Below is a small trained network, with its code and all its weights. Each question gives an input and a target symbol and asks what happens when units are switched off, that is, made to give their printed mean instead of their output.

import numpy as np


def w(rows, s, z=0):
    codes = np.array(rows[::2]) - 128.0
    scale = np.full(codes.shape[1], s)
    scale[-1] = z or s
    return codes * scale


def f(y):
    return y / 2 * (1 + np.tanh(0.7978845608 * (y + 0.044715 * y**3)))


def softmax(a):
    e = np.exp(a - a.max(-1, keepdims=True))
    return e / e.sum(-1, keepdims=True)


def log_softmax(a):
    a = a - a.max(-1, keepdims=True)
    return a - np.log(np.exp(a).sum(-1, keepdims=True))


def net(x, mask):
    ids = ['αδεθξπστφψω'.index(c) for c in x.split()]
    T = len(ids)
    res = E[ids] + P[:T]
    u = 0
    for l in range(2):
        q, k, v = (res @ M[l].T for M in (Q, K, V))
        z = softmax(np.where(np.tri(T) > 0, q @ k.T / 2**0.5, -1e9)) @ v
        res = res + np.where(mask[u], z, O[l][:, -1]) @ O[l][:, :-1]
        u += 1
        y = f(res @ A[l][:, :-1].T + A[l][:, -1])
        res = res + np.where(mask[u : u + 12], y, B[l][:, -1]) @ B[l][:, :-1]
        u += 12
    return log_softmax(res[-1] @ U[:, :-1].T + U[:, -1])


Q, K, V, O, A, B = {}, {}, {}, {}, {}, {}
E = w([
[145,185,90,146,153,57,103,73,50,157,232,151],'α',
[73,133,137,112,143,148,106,66,174,116,147,52],'δ',
[159,146,180,133,155,59,176,17,114,124,175,161],'ε',
[120,177,75,158,167,66,109,31,88,134,82,125],'θ',
[83,57,99,3,131,138,133,171,96,137,83,199],'ξ',
[181,82,40,149,75,38,138,35,176,147,173,138],'π',
[138,152,123,116,88,30,71,58,127,218,196,110],'σ',
[126,180,167,139,79,139,90,150,151,119,123,145],'τ',
[102,105,200,158,128,127,150,147,173,125,213,115],'φ',
[155,110,107,199,119,43,76,93,109,210,135,167],'ψ',
[207,106,88,122,153,109,97,165,132,83,155,69],'ω',
],0.0065)
P = w([
[195,176,143,111,127,78,188,118,214,200,98,144],'0',
[171,149,83,116,188,252,122,73,169,195,130,147],'1',
[169,141,116,107,160,167,134,101,172,184,129,156],'2',
[148,146,108,107,132,131,142,112,148,165,149,161],'3',
[134,136,116,106,116,121,144,112,116,153,153,150],'4',
[113,131,111,116,109,114,136,121,98,143,153,148],'5',
[100,122,126,119,107,104,121,122,89,130,146,141],'6',
[88,118,127,127,102,101,108,122,80,107,161,144],'7',
[74,101,132,129,105,93,93,123,87,97,161,147],'8',
[68,93,146,128,101,90,67,123,88,80,168,149],'9',
[56,82,151,140,106,87,38,118,94,61,164,153],'10',
[41,102,155,139,111,82,27,124,108,52,183,155],'11',
],0.0037)
Q[0] = w([
[117,122,149,121,120,253,184,246,156,63,65,61],'0.h0',
[64,119,154,147,92,107,148,205,75,60,109,68],'0.h0',
],0.017)
K[0] = w([
[188,192,96,131,156,141,210,93,152,249,114,133],'0.h0',
[130,128,105,83,146,139,181,136,134,185,103,153],'0.h0',
],0.02)
V[0] = w([
[138,76,98,109,185,108,121,137,121,116,123,102],'0.h0',
[80,69,121,2,127,136,163,171,95,148,104,217],'0.h0',
],0.019)
O[0] = w([
[139,158,137,197,1,131,151,69,34,103,133,67,78],'0.h0',
[159,187,158,215,97,76,5,5,233,41,175,219,254],'0.h0',
],0.0045,0.0032)
A[0] = w([
[129,157,115,164,182,104,150,122,77,173,134,167,112],'0.n0',
[146,118,158,187,142,137,173,120,175,109,198,76,122],'0.n1',
[19,23,104,36,150,171,221,163,92,155,84,136,50],'0.n2',
[124,193,128,112,125,170,121,161,146,152,114,155,202],'0.n3',
[77,131,142,200,78,120,179,71,42,171,119,114,6],'0.n4',
[93,59,118,13,132,165,169,176,78,129,63,169,195],'0.n5',
[163,70,92,23,182,152,110,230,70,135,91,109,88],'0.n6',
[190,92,100,87,148,111,200,151,182,86,58,97,142],'0.n7',
[140,134,126,111,72,108,138,123,217,176,113,114,87],'0.n8',
[170,128,113,199,148,82,130,120,156,169,131,108,102],'0.n9',
[87,105,151,122,151,147,151,245,128,145,146,72,130],'0.n10',
[113,155,123,99,153,132,148,35,146,151,145,64,164],'0.n11',
],0.013,0.0025)
B[0] = w([
[132,210,115,167,157,66,116,94,169,154,150,158,144],'0.n0',
[164,72,221,124,121,149,166,93,136,158,231,80,151],'0.n1',
[169,168,161,105,112,33,81,238,117,133,158,173,230],'0.n2',
[128,143,210,147,94,177,76,71,84,159,139,153,183],'0.n3',
[139,84,115,225,55,121,148,115,60,123,156,70,121],'0.n4',
[120,163,118,190,114,202,105,11,254,95,111,129,254],'0.n5',
[126,68,127,124,63,30,214,162,66,151,126,70,248],'0.n6',
[133,192,38,107,123,221,123,83,83,97,174,148,157],'0.n7',
[166,108,178,102,64,111,110,148,172,172,125,113,156],'0.n8',
[185,126,109,182,198,83,114,104,165,195,104,178,164],'0.n9',
[79,88,159,237,175,173,122,91,168,123,159,163,186],'0.n10',
[97,150,103,73,146,104,135,40,118,133,156,79,154],'0.n11',
],0.0098,0.0039)
Q[1] = w([
[218,144,131,161,209,188,136,189,150,83,85,2],'1.h0',
[123,132,98,132,128,24,91,105,141,141,220,131],'1.h0',
],0.021)
K[1] = w([
[251,139,113,143,124,100,159,113,104,173,170,91],'1.h0',
[130,65,120,113,117,96,102,149,105,38,139,142],'1.h0',
],0.024)
V[1] = w([
[166,142,125,126,226,163,159,166,201,63,248,104],'1.h0',
[59,103,106,234,109,230,159,79,143,94,114,147],'1.h0',
],0.013)
O[1] = w([
[247,122,159,93,139,88,76,57,72,131,100,40,54],'1.h0',
[152,158,88,75,33,3,107,135,127,130,93,221,254],'1.h0',
],0.0054,0.0047)
A[1] = w([
[84,191,98,152,199,176,140,77,110,90,125,119,95],'1.n0',
[152,159,194,154,100,167,103,137,158,116,89,118,122],'1.n1',
[95,32,172,104,108,166,140,136,182,180,135,99,61],'1.n2',
[123,155,156,145,162,121,128,189,110,129,173,109,151],'1.n3',
[118,46,178,134,167,160,144,151,110,162,183,185,252],'1.n4',
[52,147,159,107,149,121,122,76,151,143,144,55,162],'1.n5',
[129,129,83,82,135,189,116,150,81,125,139,72,124],'1.n6',
[81,137,97,93,143,232,91,81,129,96,106,131,209],'1.n7',
[149,119,111,53,193,87,105,165,79,127,108,165,122],'1.n8',
[78,84,106,217,179,140,113,99,147,130,5,117,70],'1.n9',
[159,69,79,148,173,179,130,107,199,115,154,100,157],'1.n10',
[75,83,204,142,185,148,204,81,130,123,135,113,56],'1.n11',
],0.014,0.0029)
B[1] = w([
[134,143,225,162,90,144,181,103,62,71,96,184,168],'1.n0',
[118,116,151,89,145,80,142,185,91,136,122,147,255],'1.n1',
[81,37,167,180,37,88,58,70,102,106,30,142,154],'1.n2',
[106,104,90,149,143,204,136,52,176,95,142,136,151],'1.n3',
[148,141,173,153,178,187,108,169,80,160,167,69,213],'1.n4',
[81,196,106,89,170,140,83,117,137,149,111,57,205],'1.n5',
[129,146,143,84,132,230,45,181,186,76,208,179,142],'1.n6',
[246,74,123,145,135,145,88,24,123,120,167,107,176],'1.n7',
[101,119,213,161,130,132,104,172,114,130,140,153,165],'1.n8',
[221,145,133,102,52,162,121,179,178,190,48,109,127],'1.n9',
[114,107,63,119,51,128,174,169,89,105,109,127,211],'1.n10',
[157,45,109,62,201,118,210,171,219,117,120,214,182],'1.n11',
],0.013,0.0048)
U = w([
[65,166,147,215,139,177,152,94,84,108,141,132,54],'α',
[111,63,151,132,141,141,137,137,134,133,84,112,24],'δ',
[62,177,69,107,160,127,79,112,142,183,130,51,164],'ε',
[150,139,106,100,207,129,224,125,157,143,158,142,53],'θ',
[184,150,99,180,136,185,128,174,169,203,107,111,47],'ξ',
[175,115,236,157,154,150,63,129,58,152,167,76,186],'π',
[167,52,8,140,86,41,208,119,7,112,128,44,233],'σ',
[26,177,155,75,82,84,133,241,173,107,109,212,246],'τ',
[197,84,58,118,145,116,88,2,221,110,123,181,5],'φ',
[131,141,105,117,92,207,116,179,107,78,187,107,115],'ψ',
[180,181,181,76,101,159,162,113,117,99,52,99,46],'ω',
],0.0042,0.0025)

Each question gives the input, a string of symbols that net reads in full, and the target symbol t.
The units are the heads (2 rows each of Q, K, V and O) and the neurons (one row each of A and B). Each row of codes is followed by its name. A weight is (code - 128) times the scale printed after its matrix; where a second scale follows, it is the last column's (O, A, B and U).
mask holds one flag per unit, layer by layer, with each layer's heads first. A switched-off unit (its flag False) gives its mean, the last column of its rows in O or B, instead of its output. The means were averaged over made-up inputs and are rounded, as every weight is.
A unit's drop is (log p(t) with every unit on - log p(t) with that unit switched off) / (log p(t) with every unit on - log p(t) with every unit switched off).
The circuit of an input: a set's keep is (log p(t) with only the set's units on - log p(t) with every unit switched off) / (log p(t) with every unit on - log p(t) with every unit switched off). Starting from the 12 units with the biggest drops (on a tie, the unit counted first), units are removed one at a time, each time the one whose removal leaves the highest keep (on an exact tie, the one counted first), for as long as the keep stays at least 0.8.
units of the circuit, in order: the units of the circuit, biggest drop first
unit that matters most: the unit with the biggest drop
top k neurons: the k neurons with the biggest drops, biggest first
k most important neurons of layer l: the k neurons of layer l with the biggest drops, biggest first
input ξ ω θ τ τ τ ξ φ, target π: units of the circuit, in order	0.n1, 1.n4
input ε ω σ τ α ε ξ θ, target ω: 4 most important neurons of layer 0	0.n2, 0.n6, 0.n9, 0.n11
input φ α ψ, target π: unit that matters most	0.n10
input α ω τ ω ω τ δ, target ε: units of the circuit, in order	0.n11, 1.n5
input θ ξ τ ξ τ ω ξ τ α τ τ τ, target π: units of the circuit, in order	0.n5, 1.h0, 1.n4, 0.n6
input σ τ τ π τ τ τ τ ξ ω, target ψ: top 4 neurons	0.n5, 1.n6, 0.n10, 1.n10
input θ ψ π ξ ω τ π ξ, target φ: units of the circuit, in order	0.h0, 1.n7, 0.n6, 0.n2
input ω ε ω ξ φ π, target σ: top 3 neurons	0.n5, 0.n2, 1.n10
input τ σ ω φ τ τ τ τ ξ τ σ π, target σ: units of the circuit, in order	1.n10, 1.h0, 0.n2
input φ ξ τ φ τ δ, target φ: top 3 neurons	1.n7, 1.n11, 0.n6
input ω α τ θ φ ω α φ, target π: top 4 neurons	0.n2, 0.n10, 0.n1, 1.n4
input ω φ ξ ψ ξ ψ, target φ: units of the circuit, in order	0.h0, 0.n9
input π ω τ τ τ, target τ: 3 most important neurons of layer 0	0.n5, 0.n10, 0.n3
input σ τ ξ ψ, target ξ: top 2 neurons	0.n2, 0.n5
input φ τ ψ τ ξ τ σ φ σ α α ε, target θ: units of the circuit, in order	1.n11, 1.h0, 0.n2
input τ ω α τ τ ξ σ, target ε: 3 most important neurons of layer 0	0.n5, 0.n2, 0.n11
input τ ω τ τ τ θ τ τ ψ, target τ: 2 most important neurons of layer 0	0.n10, 0.n5
input σ τ ω ψ ε, target σ: units of the circuit, in order	0.h0, 0.n4
input α ω α, target σ: top neuron	0.n10
input ξ τ ξ τ ψ α φ θ ω ω ω α, target σ: 2 most important neurons of layer 1	1.n4, 1.n8
input ψ ξ σ ξ τ τ σ, target τ: units of the circuit, in order	0.n5, 1.h0, 1.n8
input σ τ φ ξ ε τ τ τ, target π: top 2 neurons	0.n5, 0.n6
input τ α ω τ ψ τ α, target τ: 2 most important neurons of layer 0	0.n10, 0.n5
input τ ξ α ε τ ξ π, target φ: 2 most important neurons of layer 0	0.n2, 0.n6
input τ ξ τ ξ ξ τ θ, target ω: top 3 neurons	1.n0, 1.n9, 0.n5
input τ σ τ ω, target σ: 4 most important neurons of layer 0	0.n6, 0.n10, 0.n5, 0.n7
input φ ω θ τ ξ τ τ φ α, target α: 4 most important neurons of layer 0	0.n5, 0.n6, 0.n0, 0.n1
input σ σ τ τ τ τ ξ σ ε φ, target δ: unit that matters most	0.n2
